Here is a tiny trained network, its code and every weight. The questions are about switching its units off for an input and a class, where a switched-off unit gives its printed mean instead of its output.

import numpy as np


def w(rows, s, z=0):
    codes = np.array(rows[::2]) - 128.0
    scale = np.full(codes.shape[1], s)
    scale[-1] = z or s
    return codes * scale


def f(y):
    return np.maximum(y, 0)


def log_softmax(a):
    a = a - a.max(-1, keepdims=True)
    return a - np.log(np.exp(a).sum(-1, keepdims=True))


def net(x, mask):
    res = np.array(x, float).reshape(1, 4) / 4 @ E
    y = f(res @ A[0][:, :-1].T + A[0][:, -1])
    res = res + np.where(mask, y, B[0][:, -1]) @ B[0][:, :-1]
    return log_softmax(res[-1] @ U[:, :-1].T + U[:, -1])


A, B = {}, {}
E = w([
[57,129,97,189,29,133,182],'x0',
[213,102,137,124,42,247,128],'x1',
[140,96,15,28,140,160,122],'x2',
[2,199,66,74,101,138,74],'x3',
],0.0086)
A[0] = w([
[168,149,217,93,133,141,59,161],'n1',
[166,124,57,84,164,104,112,166],'n2',
[49,146,220,199,193,16,95,182],'n3',
[211,137,238,135,159,124,47,217],'n4',
[70,166,156,164,162,74,163,99],'n5',
[37,174,59,133,84,99,133,208],'n6',
[27,188,143,160,68,159,107,108],'n7',
[173,128,90,121,78,195,141,188],'n8',
[142,58,211,239,133,61,160,254],'n9',
[49,205,79,154,85,102,130,169],'n10',
[167,42,68,71,63,188,168,145],'n11',
[231,69,160,138,180,162,141,122],'n12',
[168,145,213,111,141,149,90,154],'n13',
[122,129,100,79,180,140,129,219],'n14',
[90,177,149,168,157,60,129,161],'n15',
[89,226,120,98,203,45,58,232],'n16',
[186,93,236,248,119,135,193,159],'n17',
[125,77,190,150,160,68,173,202],'n18',
[163,77,95,189,112,139,254,100],'n19',
],0.0085,0.0045)
B[0] = w([
[157,104,143,106,74,109,70,177],'n1',
[88,68,100,106,168,56,135,183],'n2',
[137,176,107,117,202,91,157,247],'n3',
[159,187,137,108,48,152,76,217],'n4',
[133,132,99,126,173,122,170,184],'n5',
[140,87,66,121,104,189,69,226],'n6',
[143,164,116,165,98,228,133,200],'n7',
[86,142,192,159,149,110,84,193],'n8',
[213,146,185,182,178,58,214,246],'n9',
[161,133,78,113,101,186,131,212],'n10',
[103,139,164,135,175,76,79,205],'n11',
[170,213,98,116,62,206,105,200],'n12',
[165,147,168,100,44,145,96,174],'n13',
[114,98,97,103,137,88,109,186],'n14',
[133,147,99,93,158,64,161,195],'n15',
[135,158,39,37,147,108,97,244],'n16',
[200,57,216,246,97,160,254,243],'n17',
[235,161,156,125,86,144,177,196],'n18',
[158,138,186,143,123,73,85,184],'n19',
],0.0089,0.012)
U = w([
[118,206,204,124,186,30,84,110],'0',
[108,112,158,183,44,226,84,147],'1',
[140,135,165,214,145,170,194,26],'2',
[193,80,247,190,110,73,177,192],'3',
[2,2,95,93,207,27,88,174],'4',
[155,163,103,127,213,77,209,83],'5',
[153,164,80,66,73,140,67,231],'6',
[65,127,163,127,125,106,191,3],'7',
],0.0086,0.0033)

Each question gives the input, the list of numbers given to net, and the class t.
The units are the neurons (one row each of A and B). Each row of codes is followed by its name. A weight is (code - 128) times the scale printed after its matrix; where a second scale follows, it is the last column's (A, B and U).
mask holds one flag per neuron, in row order. A switched-off neuron (its flag False) gives its mean, the last column of its row in B, instead of its output. The means were averaged over made-up inputs and are rounded, as every weight is.
A unit's drop is (log p(t) with every unit on - log p(t) with that unit switched off) / (log p(t) with every unit on - log p(t) with every unit switched off).
The circuit of an input: a set's keep is (log p(t) with only the set's units on - log p(t) with every unit switched off) / (log p(t) with every unit on - log p(t) with every unit switched off). Starting from the 12 units with the biggest drops (on a tie, the unit counted first), units are removed one at a time, each time the one whose removal leaves the highest keep (on an exact tie, the one counted first), for as long as the keep stays at least 0.8.
circuit, biggest first: the units of the circuit, biggest drop first
top k neurons: the k neurons with the biggest drops, biggest first
drop when u is switched off: that unit's drop, to one decimal
input [-8,-1,-3,-2], class 6: circuit, biggest first	[n4]
input [3,2,-2,1], class 1: circuit, biggest first	[n3, n9]
input [1,6,6,-1], class 0: circuit, biggest first	[n11, n8]
input [6,-4,-4,4], class 5: top 3 neurons	[n3, n4, n5]
input [-5,-6,-7,-3], class 5: top 2 neurons	[n3, n16]
input [-8,-4,2,-5], class 6: top 2 neurons	[n12, n4]
input [-1,-8,-8,-3], class 5: top 4 neurons	[n3, n16, n15, n5]
input [-7,-7,-7,0], class 5: top 2 neurons	[n3, n5]
input [-4,-5,-3,-3], class 5: top 2 neurons	[n3, n16]
input [-8,-4,-7,6], class 6: drop when n4 is switched off	0.3
input [4,6,2,6], class 1: drop when n7 is switched off	0.1
input [6,-2,-5,8], class 6: drop when n17 is switched off	0.1
